Each row has a name. After each piece below comes the name of the row it's from, unless a question asks for something else. Each question is about the rows just above it.

q_387:   5 -10  45 -83 -65 -52 -20  27 -92  82
q_706:  63 104 -53 -71  28 106  82  70  86  30
q_234: -84 -55  61  92  33 -71 -25 -69  41 -17
q_903:  42  77 -22  90  14  79 -51 105 -13   5
q_120:  62  60  39  53  32  15 -96  -4  63 -84
q_986:  32  -4 -56  89  89  77  87 -76  74  41
q_716:   39   58  -22  -71   15  -96   32   76  -88 -104
Which row holds  79  14  90 -22  77 read backwards? | q_903
 32 -96  15 is which row, read backwards? | q_716

q_716:   23  -22   29  -14   12   52   31  -25   14   -5  -14   20   18  -34   27  -14 -117   40   39  -12  -36   47  -21  -69  -15  -47   25  -16  -28   38  -24  -36    4   33
q_120: -45  38  -1 -27  49  30  18   5  -9   4 -24 -16  14  -9  -1  -1 -24  11  13  11  24   3 -14   7  36 -33   7  -5   1   3   9 -48  34   0
q_387:   42   -1    9 -101  -16  -42   45   23    5   14  -75   14   21  -11  -15  -20   92   -8   29   -1   84  -56  -26   15   85  -41   24  -13  -28   -9   62   15  -16   37
q_706:    0    9   29  -14   12   52   31  -25   14   -5  -14   20   18  -34   27  -14 -117   24   46  -15  -69  -21  -36   47  -12  -28   40  -28  -44   -2   45   32   73   33
Which row holds -15 -69 -21  47 -36 -12 read backwards? | q_716
Which row holds this, read backwards?  34 -48   9   3   1  -5   7 | q_120
 14 -25  31  52  12 -14  29 -22 is which row, read backwards? | q_716
Which row holds 9 3 read backwards? | q_120

q_120:  16   1 -18 -13
q_986:   20 -105  -63   61
q_112:  62 -29 -34  -8
q_828:  16   1 -20  34
q_802:  20   3 -14  30
q_693:  28   5 -15  22
q_716: -29 -32 -17  65
q_387: 35 32 -5  6
-20   1 is which row, read backwards? | q_828
which:  16   1 -20  34 | q_828
Which row holds -34 -29 read backwards? | q_112
Which row holds this, read backwards?  65 -17 -32 | q_716
Which row holds this, read backwards?  -8 -34 | q_112
Which row holds this, read backwards? -5 32 35 | q_387

q_828:   5  16  15  38 -37 -40   7 -40   7  13 -58   9   5  18  29  35 -34  17  45 -38  60 -33   9   0  43 -32  15  -3  60  46  -8 -40  22   0 -57  34  90   9
q_120:  31  24 -23  11  24  35   5  44 -25  -2  28  -1  19 -30  -2  14  12  16  22  34  23  -5   2  15  18  23   4   1  11  12 -34  38  36 -19  50  34  40   6
q_234: -27   7   9  36   6  18 -14   8  -9   5   8   2 -15  -6  -6  55  13  14  50  11  67   8  -8 -34 -35  19 -13  -9  70  77  19  20 -19   9  -4 -37 109   4
q_716:  24  12   5 -22   3 -13  -7 -14   5  -6  20   0  -6   3   3  -8  -4   9 -19  13 -11  -8   7  28  18   9   5   6 -17 -39  -2  13  13   5 -12  40 -41  14
q_706:   6  10   0 -36  14   7  -1 -13   0 -65  14 -77   3 -14 -36  -4  -6  24 -28  14 -30 -16 -50 -17 -24   9 -95 -12 -34 -28  12   8 -11   5  -9 -33 -21 -31
q_112:  -4 -10  -6 -16  19  33   5 -17  12 -21  72 -11  13  12 -15   9  34  22  12  16  23  -6 -10  13  10  35 -31  -7 -11 -13   1 103  18  -6 -37   6  -1   9
q_802:  31  24 -23  11  24  35   5  44 -25  -2  28  -1  19 -30  -2  14  12  16  22  34  23  -5 -10 -37 -28  28 -32   1  28  20 -24  20 -15  -8  50  34  40 -35
q_903:  29 -17   9   3 -15  24  27  -6  -9 -19 -21  -1  -1  -7  -3  19 -17   3  28 -18  28 -19  -8  28  52  -9 -20  -2  29  27  10  -4  32 -24  12  52  21 -23
q_986:  29 -12  -7  14  16   3  14   3  -9   6   9  27 -13   1  14  10  -2  -3  12  -4  15 -12  13  21  12   3   6 -15  23   4 -22   8  19  12  18  25   6 -12
q_85:  50   8  67   8  -8  35   5  44 -25  -2  28  -1  19 -30  -2  14  12  16  22  34  23  -5 -10 -37 -28  28 -32   1  28  20 -24  20 -15  -8  29 -39  34  -6
q_693: -36  14   2 -20  14  23 -14 -23   3  -5  30 -18  -4   7 -21 -26  -9  -7 -36  25 -39   7  -5 -45 -25  53 -31 -13 -47 -31   1  38 -50 -11 -18 -48 -36  -1
Which row holds this, read backwards? -8  8 67 11 50 | q_234
Where do  31  24 -23  11  24  35   5  44 -25  -2  28  -1  19 -30  -2  14  12  16  22  34  23  -5   2  15  18  23   4   1  11  12 -34  38  36 -19  50  34  40   6 appear? | q_120

q_112:  -7 -73 -45  24 -76
q_234:  -7 -99 -26 -18  46
q_387:  -7   6 -22  69  86
q_903:  -7  52 -33 106 -50
q_716:  -7 -12  33 -94 -73
q_85:  -7 111  43  -8 -42
q_986: -96 -26 -18  46  45
q_120:  -7 -22  18 -74 -95
Which row holds this, read backwards?  46 -18 -26 -99 | q_234
 -7 -99 -26 -18  46 is in which row? | q_234
Which row holds this, read backwards?  69 -22   6  -7 | q_387

q_903: -44 -35  -1  -2  -1   0  -2  29  -4   8  -4   2  -1 -12   2   0  33   0  -1   2   1
q_716:  64  -1  -1 -35   0  -2   1  30  15  13  -4   0   3  31  -2  -5  11   0  -2   2   9
q_693:  47  85  -5  -1   2  12 -12 -63   0  18  -8  -1   1  13   4   2 -32   2  -1  -3  11
q_234: -10  39   0   0   0   8 -25 -64   1   1  -3  -1  -1   6   0   1 -26   2   0  -3  11
q_706: -6 21  2  0 -1  0  2 34  3  2  1  1  4 -8  4  0 12  0  1  1  0
  0  -1  -2  -1 -35 is which row, read backwards? | q_903
Which row holds this, read backwards? -1  2 -4  8 -4 29 -2  0 | q_903

q_716:   12 -112  -30  -22  -67   50  -79
q_706: -57 109 -68   0 -67 -68 -79
q_903:   12 -112  -22  -30  -42  -28   50
which:   12 -112  -30  -22  -67   50  -79 | q_716
 -30  -22 -112   12 is which row, read backwards? | q_903
  0 -68 109 is which row, read backwards? | q_706

q_387: 21 34 45 28 38 17 17 34 24 24 31 19 34 46 51 70 62 18 20 27 95 29 14 34 26 26 32 33 34 31 18 39
q_112:  25  17  43  54 101  17  46  26  44  42  52  60  29  45  49  15  31  35  33  32  31  23  30  35  27  19  29  30  78  31  22  51
q_828: 28 44 20 27 33 57 36 40 15 36 72 53 25 27 31 44 18 18 32 37 80 44 39 51 32 24 24 28 39 31 23 29
q_706: 46 51 72 62 18 33 10 34 47 33 18 21 77 39 41 24 23 48 23 14 35 40 31 34 22 41 69 25 79 26 30 49
q_716:  25  17  43  54 101  17  46  26  44  42  52  60  29  45  49  15  31  35  33  32  31  23  30  35  27  19  61  36  45  49  31  36
q_234:  28  46  38 108  30  32  16  47  53  58  27  23  16  41  18  29  48  51  23  26  60  39  16  21  51  31  46  13  34  34  44  25
q_85: 21 33 25 22 28 38 46 39 33 34 81 44 34 40 23 25 41 52 33 34 33 29 43 52 60 31 22 15 51 44 35 42
31 24 is which row, read backwards? | q_387
18 62 70 51 46 is which row, read backwards? | q_387
which:  28  46  38 108  30  32  16  47  53  58  27  23  16  41  18  29  48  51  23  26  60  39  16  21  51  31  46  13  34  34  44  25 | q_234
Which row holds this, read backwards? 25 23 | q_85
Which row holds 33 52 41 25 23 40 34 44 81 read backwards? | q_85
which: 21 34 45 28 38 17 17 34 24 24 31 19 34 46 51 70 62 18 20 27 95 29 14 34 26 26 32 33 34 31 18 39 | q_387

q_706: -81  21  12 -82 -63 -66 -65 -64 -83 -65 -63 -74 -77 -79  47  46 -72 -69 -59 -58 -63 -88 -80 -75 -68 -47 -68  -9  34 -73 -66 -45 -74 -62  26 -50 -36  26  34 -66  41   5 -73  47  41 -27 -55  30  34 -77 -88  27 -51  25 -71 -25 -83 -80 -56  44 -43 -66
q_85:  94 -32 -13  92  64  88  67  61  96  79  87  79  86  88 -51 -55  87  79  76  73  87 105  89  83  76  49  81   5 -33  79  87  50  85  65 -20  51  42 -20 -41  90 -44 -12  79 -61 -40  22  76 -30 -33  88 104 -29  62 -27  75  23  94  89  58 -57  41  81
q_716:  73 -25 -13  71  54  66  56  54  73  61  65  64  66  69 -39 -41  67  62  59  56  65  78  69  65  62  42  63   7 -28  65  66  42  67  55 -18  45  35 -18 -33  67 -36  -9  63 -44 -32  22  57 -26 -28  70  77 -26  49 -24  61  23  72  70  51 -42  38  61
q_802:  29  -7  30   1  49  42  16 -35   6  42 -35 -47 -46 -48  28  27 -43 -44 -37 -33 -35 -49 -48 -46 -45 -35 -42  -8  24 -47 -39 -28 -47 -43  17 -37 -24  17  24 -37  27   6 -46  26  26 -22 -31  22  24 -47 -49  22 -30  21 -46 -20 -49 -48 -40  25 -34 -37
q_693:  48 -16   0  48  19  48  23  15  50  36  49  31  43  42 -26 -32  45  35  34  37  49  61  44  39  31  11  38  -1 -10  32  45  20  38  20  -5  12  15  -5 -18  49 -19  -4  34 -39 -17  -3  42  -7 -10  42  60  -6  29  -6  30   1  49  42  16 -35   6  42
q_112:  63 -26 -12  62  40  64  44  37  64  55  65  50  58  58 -35 -39  61  53  55  54  65  72  60  56  50  32  56  -1 -22  51  63  38  56  41 -14  33  34 -14 -29  66 -30 -13  52 -44 -27  12  58 -20 -22  59  71 -19  47 -18  49  17  63  59  37 -42  26  58
Which row holds 42 62 65 69 read backwards? | q_716
Which row holds this, read backwards?  24  -8 -42 -35 -45 -46 | q_802
Which row holds -22  26 read backwards? | q_802
Which row holds this, read backwards? -27  62 -29 104  88 -33 -30  76 | q_85
-37 -34 is which row, read backwards? | q_802
Which row holds this, read backwards?  42   6 -35  16  42  49   1  30  -6  29 | q_693

q_986:  -9  15  37 -32 -48  -4  28
q_828: -46  96  58 -20  75  62 -19
q_387:  24 -15 -19   0  27   6 -22
q_716:  -9  13  26 -30 -32   0  26
q_120:  -6  31  30 -18 -35 -14  31
q_693: -18   9  10 -26 -18  -3  29
q_903:  -8   5  -3  -9  12 -12  -5
q_802: -48  95  67 -17  82  57 -10
q_85:  12  26 -30 -10  21  39  34
q_234:  16   2   5   4  -4   4 -16
q_112: -17   4  -3  -7   6  -2  16
Which row holds -30  26  13 read backwards? | q_716
Which row holds  21 -10 -30 read backwards? | q_85
 6 27  0 is which row, read backwards? | q_387
-18  30  31 is which row, read backwards? | q_120
Which row holds   6  27   0 -19 -15  24 read backwards? | q_387

q_903:  57   9 106 -17
q_234:  72  47 -12   2
q_828: 100   5   2   5
q_716: 102   5   2   5
q_85:  37 106 -17   9
q_693:  9 57  6  2
  9 -17 106 is which row, read backwards? | q_85
Where do  57   9 106 -17 appear? | q_903
which: 102   5   2   5 | q_716
Where do  9 57  6  2 appear? | q_693

q_234:   68  -41  -59    5   32   -4  -82  -65   75   62   43   85   20   16 -103   -9   75  -16  -97   82   79   19   83 -100   19  -73  -47  -45 -102   52  -71  -17   68
q_903:  22 -20 -21  17  20  13  -4   1  23  23  21  20  13  18 -17 -16  21  12 -10  21  18 -11  15 -14 -11 -21   6 -20 -18  21  21  20   8
q_85:  13 -48 -29  82  55  78 103 108  62  75  47 -29  34  71  60 -73  -7  93  88 -17 -27 -92 -50  73 -92  -9 106 -42  51  32 -16 -68 -66
q_120: -25  22  22 -24 -26 -22  -5 -10 -25 -26 -26 -20 -21 -25  11  20 -23 -21   3 -22 -20  16 -15   8  16  21 -15  22  13 -26  21  20 -10
which: -25  22  22 -24 -26 -22  -5 -10 -25 -26 -26 -20 -21 -25  11  20 -23 -21   3 -22 -20  16 -15   8  16  21 -15  22  13 -26  21  20 -10 | q_120
Which row holds -66 -68 -16  32  51 -42 106 read backwards? | q_85
which:   68  -41  -59    5   32   -4  -82  -65   75   62   43   85   20   16 -103   -9   75  -16  -97   82   79   19   83 -100   19  -73  -47  -45 -102   52  -71  -17   68 | q_234

q_716:  17  -3   4 -20 -10  17 -11 -20  12   6
q_986:   0 -54  86   3 -64 -19   7   9   7  10
q_85:  88   3 -64 -20 -10  17  -5 -11   0  -4
-64   3  86 is which row, read backwards? | q_986
Which row holds this, read backwards?  12 -20 | q_716

q_716: -19   0  13   3 -36  -6  -5  29  -5  -9  26  11   7 -24   9  10   3   0 -13 -15   5  20  -3 -12  -2  13  12  12
q_120: -17   1  15   0 -37  -7  -9  28 -14 -11  19  11  17 -32   0  15   8  -6 -11 -18  -1  15  -7 -16 -12  12  18  25
q_706:  11   7  34  11 -48  15  -9  27  11 -20  -2  30   9  28  -8   5  16   9 -20 -36  -6  -8  -3  -8 -11  -5 -31  27
q_112: -17   1  15  19 -37  -7  18  28 -14 -11  19  11  17 -32   0  15   8  -6 -11 -18  -1  15  -7 -16 -12  12  18  25
q_986:  16  14  44  19 -43  10  -9  38 -20  12  49  11  11  25  -5   8  18   2 -27 -17  -6  -8  -4  -2  -8  -2 -28  17
q_828:  40  45  46  36 -50   7  12 -18 -20  22  -1  11  -1  96   8 -26 -10   0 -21  24  18   2   2  14 -28  19 -86  25
q_802:  27  43  59  17 -29 -16  27 -10 -32  30 -28  11  22  15   5 -37  -9  -3   1  31  19  13  -5  18 -31  36 -20 -11
q_85:   9   4  33  19 -37   6  -7  45 -31  19  39  11   9  17  -4   9   9   9 -24 -27 -10  -2 -10  -4 -14   2 -22  26
q_903:  34  43  48  24 -25 -14  16  -3 -42  28 -35  11  12  16   3 -32  -8  -9  -1  26  23   7  -9   7 -37  27 -21 -10
q_387:  31  49  34  27 -62  10  11 -20 -20  30  -2  11  -4  61  12 -28  -7   7 -26  25  20  -4   5  15 -20  24 -58  29
q_234:  38  51  34  28 -50   8  10 -26 -23  24   9  11   7  71   6 -25 -11   8 -30  27  17   0  -1  18 -20  35 -66  24
Which row holds -58  24 -20  15   5  -4  20  25 read backwards? | q_387
 11  -2  30 -20 is which row, read backwards? | q_387
Which row holds this, read backwards?   9  -4  17   9  11  39  19 -31  45  -7 | q_85
which:  16  14  44  19 -43  10  -9  38 -20  12  49  11  11  25  -5   8  18   2 -27 -17  -6  -8  -4  -2  -8  -2 -28  17 | q_986

q_85:   71  -32  -72   81  -22   28  -64   18   42  -12   11   17   76  -19   34  -46  -53 -116    8   35  -54   38   84  -63   15   77   47   65   -3  -13  -37  -61    6   13   -7  -17   80  -99  -29   11   15  -31  -26    9   24   10
q_387:   71   -9  -33  118  -54   32  -47   38    6   12    6  -17   71  -41   19  -45  -60 -108   30   18  -31   -1   62  -43    3   67   73   88   -7   19  -52  -39    3   15    9  -11   61 -101   -8   -7   22  -38  -22   -4   14   22
q_802:  36 -18 -20  74 -33   1 -50  27   0  23  13 -10  62 -25  25   2 -39 -75   4  21 -11  11  11 -43  11  55  32  55  -4  12 -15 -23  -2  13 -22  -8  36 -76 -21  -7  17 -20  17  -1  -5   4
q_986:  43 -34 -66  30   4   9 -55   0  42 -15  13  24  56   0  36 -19 -31 -81 -11  34 -41  45  54 -55  17  59  11  28   0 -24 -10 -50   4  10 -23 -14  57 -66 -33  15   9 -17  -9  13  15  -2
q_903:   0   7  44  69 -50 -22 -22  40 -52  58  10 -43  34 -37   5  43 -24 -20   8   0  39 -30 -66 -10   2  20  22  46  -3  46   3  21 -12  11 -24   5 -14 -41  -2 -31  15  -8  56 -17 -31   1
q_234:  29 -26 -91 -56  60  35  -2 -45  85 -80  -8  66 -12  41  11 -71   9 -25 -11  18 -73  57 120 -16   5  11 -14 -34   4 -66 -16 -55  17  -6  24 -15  53   8 -12  44 -16  -2 -80  27  51   3
q_112: -68  36  78 -68  12 -22  67 -11 -48  16 -12 -20 -76  13 -39  41  49 112  -3 -37  57 -45 -85  66 -16 -79 -35  55  -8  -2 -15 -22  36  -4  12  13 -23  95  33 -16 -14  28  24 -13 -22  -8
q_120: -44  16  63 -16 -11 -37  14   9 -48  43   4 -29 -18  -6 -11  63  20  53  -7 -14  55 -28 -95  22  -1 -28 -23 -16   1  29  34  46 -10  -1 -23  12 -54  31   6 -23   0  16  59 -12 -38 -13
q_716:  30  -2   0  73 -40   5 -30  30 -14  27   6 -20  44 -29  12  -3 -34 -57  14  10   0  -9   3 -24   4  37  39  53  -4  24 -19 -10  -4  11  -8  -3  23 -60  -9 -13  16 -19  14  -6  -5  10
q_828: -51  37  65 -55   9 -10  66  -9 -41   7 -14 -19 -71  10 -39  19  42  96   7 -36  41 -42 -54  63 -18 -72 -24 -45   3  17  16  53  -4 -13  27  15 -65  85  35 -12 -12  22   4 -11 -14  -1
q_693:  48 -29 -44  73 -27   4 -64  21  18  12  15   1  75 -21  35  -7 -45 -94  -1  33 -25  28  31 -59  16  69  33  57  -4   1 -15 -41   1  13 -28 -11  54 -89 -31   1  16 -23  10   6   3   3
55 32 55 is which row, read backwards? | q_802
 45 -41  34 -11 -81 -31 -19  36   0 is which row, read backwards? | q_986
Which row holds  36  -8 -22  13  -2 -23 -15  12  -4  55 read backwards? | q_802

q_234:  45 -14  -5 -29  38  24 -50 -16 -57  23  97  58 -12 -28 -23  12  -4  55  12
q_120: -24  26  30 -29 -31 -35  46  30 -42  81  39   2  27  12  36  -6  -4 -34   9
q_986: -14  74  47 -29  10 -26  60   8 -57  58  23  97  29 -26  23  25  -4 -42  -1
q_903: -20 -13 -17 -29 -65 -15  28  32 -53  53  39 -94  17  50  21 -26  -4 -42 -17
q_387:   9 -74 -59 -29 -39   5 -52  -4  40 -49   2 -76 -35  43 -23 -22  -4  16 -18
q_802: -76 -35  43 -23 -20  -4  53  35 -55  72  37 -11   2  17  21 -21  -4 -34   8
q_693: -26  19  18 -29 -28 -17  50  30 -62  62  41 -19  13  20  15  -9  -4 -43  -1
Which row holds  97  23  58 -57 read backwards? | q_986
-55  35  53 is which row, read backwards? | q_802
 -4 -22 -23  43 -35 -76 is which row, read backwards? | q_387
-52   5 -39 is which row, read backwards? | q_387
 -4  25  23 -26  29  97  23  58 -57   8  60 -26 is which row, read backwards? | q_986

q_986: 69 32 -8 -8
q_828: 28 69 32 -9
q_903:   8 -88  36 -30
q_120:  28  69  32 -10
q_693: -4 98 25  8
Which row holds this, read backwards?  36 -88   8 | q_903
Which row holds this, read backwards? -8 -8 | q_986
Which row holds this, read backwards?  8 25 | q_693
28 69 32 -9 is in which row? | q_828
Which row holds -10  32  69 read backwards? | q_120
Which row holds -9 32 69 read backwards? | q_828

q_828: 31  2  1  7
q_112: 99 22  7  1
q_234: -13  85  72 -11
q_85:  1  6 60 48
q_903:  99  22   7 -47
q_387:  -9   1  23 103
q_706:  14  96  -1 -49
q_986:  31   2 -39  24
q_802: -9  1 -1  4
q_120: -50  88  46   0
23  1 -9 is which row, read backwards? | q_387
Which row holds this, read backwards? 46 88 | q_120
Where do  -9   1  23 103 appear? | q_387
which:  31   2 -39  24 | q_986
Which row holds 99 22  7  1? | q_112
Which row holds this, read backwards? -49  -1 | q_706
Which row holds this, read backwards? 60  6 | q_85

q_802: -11 -37  15 -12  18 -23 -22   6  24  34 -13   0
q_986:  -8  -6 -40  20  80  59  74   6   6 -89  62 -75
q_112: -90  51 -34  17  70  61  82   5  10 -92  68 -76
q_716: -20   4 -43  26  92  57  59   4   6 -89  50 -75
q_706: -16   0 -39  21  88  58  65   4   7 -90  52 -76
q_903:  21  48 -36  -5  10  12  -9 -20 -22 -33  19 -19
q_120: -14  -6 -40  23  85  60  67   5   3 -91  57 -75
q_828: -30  10 -43  28  99  57  51   3   4 -92  44 -74
Which row holds  52 -90 read backwards? | q_706
Which row holds  21 -39   0 read backwards? | q_706

q_112:  10   7 -12  -8  13 -10
q_716:  33  33 -52  32  41 -32
q_828:  11  72 -90 -57  56  65
q_120:  25  27 -23   5  19  24
q_387:  72 -90 -60   5 -10 -15
q_706:  25  39 -50 -34  34  27
q_903:   6  -2   2   4   6 -18
q_234:   1  13 -19 -17   1  26
q_802:  43  72 -90 -57  56  65
q_986:  27  41 -52 -32  32  33
q_85: -14 -39  50  39 -17 -53
Where do  43  72 -90 -57  56  65 appear? | q_802
Which row holds this, read backwards?  33  32 -32 -52 | q_986
Which row holds this, read backwards?  33  32 -32 -52  41 | q_986
-52  33  33 is which row, read backwards? | q_716

q_120:  10 -47 -33  36 -51  39 -13   3  97
q_234: -15 -21 -15   1 -13  -1  -9  -2 -20
q_802:   8  18  19 -11   5  10 -20  -9  -2
q_828: -30 -11  -4  36 -51  15 -16  10  36
Which row holds  -9 -20  10   5 -11  19  18   8 read backwards? | q_802
Which row holds -20  -2  -9 read backwards? | q_234
Which row holds  10 -47 -33  36 -51  39 -13   3  97? | q_120
Which row holds -20  -2  -9  -1 -13   1 -15 -21 read backwards? | q_234
Which row holds this, read backwards?  36  10 -16 | q_828
Which row holds this, read backwards?   5 -11  19 | q_802
-20  10   5 -11  19 is which row, read backwards? | q_802

q_716:   0 -11  -7  -1  14 -13   0   0 -11  -7   0 -11
q_234: -49  -8  41  -6  14 -13   0   0 -11  -7   0 -11
q_693:  59 -20 -56 -23 -34  39 -42 -23  14 -42 -28  30
q_802: -58  62  76  34  68 -88  93  66 -40  53  50 -37
q_828: -23 -34  39 -43 -23  14 100  62 -34  78  62 -59
-49  -8  41  -6  14 -13   0   0 -11  -7   0 -11 is in which row? | q_234
 14 -23 -42  39 -34 -23 is which row, read backwards? | q_693
 76  62 -58 is which row, read backwards? | q_802
Which row holds   0 -11  -7  -1  14 -13   0   0 -11  -7   0 -11? | q_716

